K32: [155 101 123 106]
K8: [173 173  75 160]
K14: [152 114 125 126]
K155: [173 148  99 174]
K259: [136 123 103 124]
K436: [119  97 155 103]
K443: [173 135 123 106]
size: [173 135] : 2
[155 103] : K436
[135 123] : K443
[101 123 106] : K32
[173 148  99] : K155

K807: [135 127 130 125 128 108]
K744: [127 135 128 121  84 113]
K411: [136 106 128 130 161 111]
K476: [113 127 114 126 146 173]
K667: [139 132 137 125 104  84]
K456: [120 122 121  73 158 146]
K362: [106 130 128 161 136 142]
K877: [130 131 133 125 100 130]
K555: [131 136 133 114  95 111]
K431: [114 138 113 116 100 129]
K928: [117 136 118 119  89 129]
K890: [132 125 132 135 138 111]
size: [130 131 133 125] : 4
[127 114] : K476
size: [114 138 113 116] : 4
[136 106 128 130 161] : K411
size: [113 127 114 126 146 173] : 6

K308: [171 114 157 110 116 155  99 105 130]
K297: [114 171 157 110 145 173  78  78  92]
K789: [114 171 157 110 116 155  99 105 125]
[114 171 157 110 116 155  99 105 125] : K789
size: [114 171 157 110 145 173  78  78  92] : 9
size: [114 171] : 2
size: [114 171 157 110 116 155  99 105 125] : 9
[105 130] : K308

K659: [ 97 123 139 143 134]
K719: [171 128 148 123 179]
K324: [177 132 107 143  93]
K746: [171 128 121 147 149]
K954: [160 158 182  72 107]
K21: [ 94 120 131 114  95]
K963: [132 181 128 108 149]
size: [177 132 107] : 3
[181 128 108 149] : K963
size: [ 97 123 139 143] : 4
size: [160 158 182  72] : 4
size: [177 132 107 143] : 4

K126: [ 86 182 181 182 182 182 182]
K816: [ 86 182 182 183 183 183 183]
K188: [ 88 167 167 167 167 167 167]
K985: [ 88 171 171 172 172 172 172]
K481: [ 88 168 168 168 168 168 168]
K634: [ 87 176 176 176 176 176 176]
K414: [ 87 176 176 176 172 172 172]
K616: [182 181 182 182  86 190 189]
K712: [ 89 151 152 151 151 151 151]
K833: [ 87 172 172 172 172 172 172]
[ 86 182 181 182 182 182 182] : K126
[ 87 172 172 172 172 172 172] : K833
[182 181 182 182 182 182] : K126
[ 86 182 181 182 182] : K126

K523: [124 127 158 132 156]
K360: [156 158 127 132 132]
K313: [132  82 132  81  81]
K175: [130 108 130 108 108]
K694: [123 180 123 181 181]
size: [156 158 127] : 3
[132 156] : K523
[158 127 132] : K360
size: [123 180 123 181 181] : 5

K466: [ 93 124 135 115 115 122 119 133 137 134 125 134 101 124 121  81 130 132
 118 128 113 118 136 132 133]
K994: [ 93 124 135 115 115 122 119 133 137 134 125 134 101 124 121  81 110 122
 152 138 139 150 142 135 134]
K940: [154 129 122 124 139 149 144 130 137 133 126 117 142 140 118 157 146 127
 117 119 120 106 109 118 120]
K749: [135 130 129 143 131 116 122 122 115 119 134 128 139 122 142 143 129 135
 118 128 112 116 136 132 133]
K529: [135 115 115 122 119 133 137 134 125 137 101 135 100 126 119  80 110 122
 152 137 152 160 136 132 128]
K277: [138 130 126 142 132 119 125 122 115 121 131 131 139 124 140 146 130 135
 115 125 115 117 135 132 135]
K442: [ 93 124 135 115 115 122 119 133 137 134 125 134 101 124 121  81 110 122
 152 138 151 159 135 131 127]
size: [135 115 115 122 119 133 137] : 7
[133 126] : K940
[ 93 124 135 115 115 122 119 133 137 134 125 134 101 124 121  81 130 132
 118 128 113 118 136 132 133] : K466

K480: [105  94 117 126 103  94 111 128 126  96 145 142  91 112 129  98 126 100
 121 144  99 113 109 110 113 102 109 100 158 161 122 154 126 102 133 161
 135 113 106 130 156 105 146 166  82 139 115 141]
K227: [142 144 146 104 144 139 133 121 140 146 148 143 146 109 129 127 109 147
 150 154 155 144 101 148 143 107 122 120 149 143  98 143 139 129 109 153
 149 132 136 105 143 135 129 148 141 130 161 118]
K649: [154 126 102 133 162 135 149 107 173 138 176 164 121  88 146  97 104 145
 123 129 137 100  78 161 161 126 138 141 173 152  79 159 171 112 110 172
 174 113 142  99 132 101 137 121 137 120  79 144]
K938: [122 107 104 102 109 115 108  84 128 111 109 104 142 162 112  99 104 111
 104 132 109 120 121 124 128 122 130  98 150 158 145 146 122  87 169 156
 141  83 114  96 153 102  84 156 117 153 122  95]
K823: [122 107 104 102 109 115 108  84 128 109 142 162 104 111 146  99 104 111
 104 132 109 120 121 124 128 122 130  98 150 158 145 146 122  87 169 156
 141  83 114  96 153 102  84 156 117 153 122  95]
[154 126 102 133 161 135] : K480
[109 142 162 104 111] : K823
size: [122 107 104 102 109 115 108  84 128 111 109 104 142 162 112  99 104 111
 104 132 109 120 121 124] : 24
size: [105  94 117 126 103  94 111 128 126  96 145 142  91 112 129  98 126 100
 121 144  99 113 109 110 113 102 109 100 158 161 122 154 126 102 133 161
 135 113 106 130 156 105 146 166  82 139 115 141] : 48
size: [105  94 117 126 103  94 111 128 126  96 145 142  91 112 129] : 15
[102 133 162 135 149 107 173 138 176 164 121  88] : K649

K152: [114 102 157 111  91 182 128 102  93]
K864: [116  92 159  98  81 195 147 114  66]
K852: [ 96 146  99  88 122 182 146 137  81]
K957: [124 107 139  98  94 170 147 138  76]
K485: [182 131 102 103  84 192 144 108  74]
K731: [124  97 147  96  91 177 164 137  63]
K660: [122  99 146  96  88 182 153 134  65]
[122  99 146  96  88 182] : K660
size: [116  92 159] : 3
size: [122  99 146  96  88 182 153 134] : 8
size: [114 102 157 111  91 182] : 6
[182 128 102] : K152
[128 102] : K152
size: [ 96 146] : 2

K22: [117 106 103 129 144 139 157 166  97]
K109: [120 137  98 124 132 142 111 136 167]
K514: [ 82 127 110 103 129 159 102 144 157]
K774: [106 166 103 129 157 144 139 117 163]
K658: [138 130 114 136 126 117 105 131 178]
size: [106 166 103 129 157 144 139] : 7
[127 110 103 129 159 102 144 157] : K514
size: [120 137  98 124 132 142 111] : 7
[136 126 117 105] : K658
[106 166 103 129 157] : K774
size: [120 137  98 124 132 142] : 6
[117 106 103 129 144 139 157 166] : K22

K131: [173  72 154 168]
K119: [145 131  78 133]
K585: [ 78 136 153 137]
K344: [173  72 154 131]
K186: [ 88 182 115 134]
K110: [179  68 145 132]
size: [173  72 154 168] : 4
[ 78 133] : K119
[173  72 154 131] : K344
[ 88 182] : K186
[ 68 145] : K110
size: [ 88 182 115 134] : 4
[ 68 145 132] : K110

K586: [130 129 135 133 182 129]
K797: [168 129 130 155 129 129]
K140: [136 129 131 183 128 129]
K281: [131 133 131 166 152 129]
K709: [130 130 133 189 128 129]
K528: [132 128 186 132 128 138]
K497: [130 131 134 186 128 129]
K769: [132 133 131 180 136 129]
K814: [130 129 142 170 133 131]
K562: [139 128 153 136 131 139]
K181: [131 183 135 133 182 129]
[131 180 136] : K769
[130 129 135 133 182 129] : K586
[131 183 135 133 182] : K181

K127: [137 114 122 138 131 117 113 138 128 133 127 114 123 121 119 117]
K470: [ 95  95 140  95 146 117 108  97 128 123 138 162 138 144 152 144]
K720: [ 95 122 133 137 137 114 122 138 131 114 113 123 136 128 129 158]
K825: [118  86 142  64 146 126 105  66 124 139 164 187 134 153 162 111]
[137 114 122 138 131 114 113] : K720
size: [137 114 122 138 131 117 113 138 128 133 127 114 123 121 119] : 15
size: [137 114 122 138 131 117 113 138 128 133 127 114 123 121 119 117] : 16
[126 105] : K825
size: [118  86 142  64 146 126 105  66] : 8
size: [118  86 142  64 146 126 105  66 124 139 164 187 134 153 162 111] : 16
size: [ 95  95 140  95 146 117 108  97 128 123 138 162 138 144 152 144] : 16

K860: [ 94 109 137 118 128 134 135 136 137 121 137 128 127 133 140 138 128 123
 133 130 130 106 121 135 123 120 109 124 143 126 109 118 135  98 126 160
 121 142 142 141 125 103 112 115 131 133 132 140 125 145 122 127 148 140
 137 108 108]
K469: [ 91 128 126 110 126 109 108 128 131 141 120  97 128 129 148 130 130 113
 128 137 112 123 133 139 128 122 122 121 128 119 109 108  97 104 114 145
 137 129 141 126 115 111 128 131 119 150 125 131 132 183 124 128 142 124
 151 108 108]
K222: [135 141 125 132 115 145 150 122 127 119 131 135 130 121 123 131 121 127
 140 123 143 118 125 128 130 132 129 139 138 135 152 143 143 142 124 133
 124 133 126 140 136 123 129 125 138 112 129 147 128 107 120 129 140 131
 121 126 126]
K265: [113 109 136 121 145 118 119 135 134 131 137 119 126 128 136 128 125 128
 119 130 116 123 126 120 123 122 116 114 125 125 117 116 110 110 125 132
 124 134 132 127 124 125 118 120 123 143 130 109 111 146 133 125 122 134
 132 124 128]
K93: [121 129 122 125 114 127 128 131 123 127 115 116 132 124 133 132 126 118
 133 130 131 127 131 140 129 128 131 139 132 124 126 123 128 126 126 137
 136 119 134 132 118 121 130 137 128 126 126 149 128 141 120 128 139 124
 135 118 119]
K777: [128 158 128 104 119 163 148 133 133 118 137 143 124 132 126 132 113 144
 168 122 118 107 113 120 130 113 122 122 136 129 149 119 136 112 127 124
 128 141 125 130 145 124 119  97 120 112 128 115 111  99 131 131 120 118
 128 128 124]
K137: [146 148 128 139 122 146 144 115 124 118 134 143 128 128 118 129 125 137
 139 122 140 129 119 125 120 130 131 131 132 135 143 143 152 142 133 124
 120 130 121 133 131 139 129 127 136 113 135 133 135  92 124 128 125 133
 120 131 136]
size: [128 158 128 104 119 163 148 133 133 118 137 143 124 132 126 132 113 144
 168 122 118 107 113 120 130 113 122 122 136 129 149 119 136 112] : 34
size: [121 129 122 125 114 127 128 131 123 127 115 116 132 124 133 132 126 118
 133 130 131 127 131 140 129 128 131 139 132 124 126 123 128 126 126 137
 136] : 37
[143 143 152 142 133 124] : K137
[124 133 124 133 126] : K222

K372: [136  90  91 127 169]
K820: [ 71 174 171 164  90]
K735: [164  89 141 131 134]
size: [164  89 141 131 134] : 5
[164  90] : K820
size: [136  90  91] : 3
size: [136  90] : 2
[ 71 174 171 164] : K820

K433: [151 150 133 134  92 105 131 135  80 122 152]
K343: [145 173  84 133  95  92 127 156  69  67 134]
K416: [143 155 147 130 140  91 121 153 112 119 143]
K812: [126 118 149 134 195  84 151 117 128 186 124]
K794: [124 136 114 122 179 151 166 116 147 148 110]
K54: [144 102 134 143 162 130 151 125 112 152 131]
[105 131 135  80 122 152] : K433
size: [124 136] : 2
size: [143 155] : 2
size: [145 173  84 133  95  92 127 156  69  67 134] : 11

K287: [116 105 142 190  94]
K391: [160 162 148  99 118]
K122: [136 152 181 109 157]
K917: [126 126 128 125 127]
K43: [152 136 109 181 165]
K711: [122 118 127 150 125]
K479: [118 124 151 112  92]
K323: [118 126 146 116  94]
K382: [123 122 117 128 141]
K234: [147 162 148 123 147]
K386: [116 126 151  96  90]
size: [116 126 151  96] : 4
[160 162 148  99 118] : K391
[147 162 148 123 147] : K234
[152 136 109 181] : K43

K654: [180 115 107 137 132 172 160 115 108]
K121: [157 130 149 154 116 124 109 117 134]
K726: [169  94 123 105 133 138 137 121 153]
K450: [166 128 130 150 118 146 135 112 118]
K793: [164 117 146 138 111 116 111 112 155]
K521: [120 129 116 115 149 157 167 134 107]
K150: [131 135 119 120 123 151 157 119 106]
K924: [113 162 123 137 126 148 157 137 111]
K151: [127 130 109 117 143 166 171 128  93]
K12: [132 146 121 140 125 156 145 122  86]
K319: [113 147 154 154 120 111  98 123 111]
K886: [163 104 107 106 158 170 168 136 126]
size: [157 130 149 154 116] : 5
size: [180 115 107 137 132 172] : 6

